Below are the code and all the weights of a small trained network. Each question names an input and a class and asks about switching units off, where a switched-off unit gives its printed mean instead of its output.

import numpy as np


def w(rows, s, z=0):
    codes = np.array(rows[::2]) - 128.0
    scale = np.full(codes.shape[1], s)
    scale[-1] = z or s
    return codes * scale


def f(y):
    return np.maximum(y, 0)


def log_softmax(a):
    a = a - a.max(-1, keepdims=True)
    return a - np.log(np.exp(a).sum(-1, keepdims=True))


def net(x, mask):
    res = np.array(x, float).reshape(1, 3) / 4 @ E
    y = f(res @ A[0][:, :-1].T + A[0][:, -1])
    res = res + np.where(mask, y, B[0][:, -1]) @ B[0][:, :-1]
    return log_softmax(res[-1] @ U[:, :-1].T + U[:, -1])


A, B = {}, {}
E = w([
[105,104,143,30,82,177],'x0',
[113,131,109,154,170,224],'x1',
[139,118,7,72,158,71],'x2',
],0.013)
A[0] = w([
[187,91,124,97,98,2,123],'n1',
[116,176,140,153,89,119,145],'n2',
[142,141,124,87,23,137,101],'n3',
[113,105,119,148,139,202,161],'n4',
[126,127,134,119,116,203,135],'n5',
[158,160,98,161,194,131,175],'n6',
[115,117,122,135,85,134,68],'n7',
[159,141,40,76,167,130,252],'n8',
[121,106,122,151,184,115,170],'n9',
[151,122,162,87,79,129,59],'n10',
[48,154,127,108,102,138,109],'n11',
[155,134,108,150,135,133,151],'n12',
[172,137,12,82,156,143,199],'n13',
[90,137,91,140,104,145,49],'n14',
],0.012,0.0034)
B[0] = w([
[174,54,6,93,210,179,244],'n1',
[166,104,130,146,160,144,157],'n2',
[121,168,152,128,130,118,191],'n3',
[165,54,61,95,184,184,193],'n4',
[151,104,115,101,144,125,188],'n5',
[36,136,168,123,69,119,194],'n6',
[124,142,105,120,126,109,137],'n7',
[180,80,57,139,177,171,244],'n8',
[90,144,94,158,83,98,168],'n9',
[98,132,118,147,96,120,172],'n10',
[142,164,129,117,95,126,159],'n11',
[131,153,122,110,112,127,155],'n12',
[179,46,72,96,129,150,250],'n13',
[143,156,113,130,151,137,137],'n14',
],0.012,0.013)
U = w([
[69,246,144,132,58,126,3],'0',
[194,34,71,95,103,180,253],'1',
],0.013,0.00031)

Each question gives the input, the list of numbers given to net, and the class t.
The units are the neurons (one row each of A and B). Each row of codes is followed by its name. A weight is (code - 128) times the scale printed after its matrix; where a second scale follows, it is the last column's (A, B and U).
mask holds one flag per neuron, in row order. A switched-off neuron (its flag False) gives its mean, the last column of its row in B, instead of its output. The means were averaged over made-up inputs and are rounded, as every weight is.
A unit's drop is (log p(t) with every unit on - log p(t) with that unit switched off) / (log p(t) with every unit on - log p(t) with every unit switched off).
The circuit of an input: a set's keep is (log p(t) with only the set's units on - log p(t) with every unit switched off) / (log p(t) with every unit on - log p(t) with every unit switched off). Starting from the 12 units with the biggest drops (on a tie, the unit counted first), units are removed one at a time, each time the one whose removal leaves the highest keep (on an exact tie, the one counted first), for as long as the keep stays at least 0.8.
units of the circuit, in order: the units of the circuit, biggest drop first
k most important neurons: the k neurons with the biggest drops, biggest first
drop when u is switched off: that unit's drop, to one decimal
input [-8,7,-5], class 0: most important neuron => n1
input [-6,4,-2], class 0: 3 most important neurons => n1, n13, n8
input [-3,-1,-4], class 0: units of the circuit, in order => n1, n13
input [-5,4,-2], class 0: 4 most important neurons => n1, n13, n8, n6
input [5,-3,-1], class 0: 2 most important neurons => n13, n8
input [-4,2,-3], class 0: 3 most important neurons => n1, n13, n8
input [8,-2,-4], class 0: 3 most important neurons => n1, n13, n8
input [-3,-1,-1], class 0: drop when n8 is switched off => 0.2
input [8,-7,-4], class 0: drop when n13 is switched off => 0.3
input [-8,0,-7], class 0: drop when n1 is switched off => 0.1
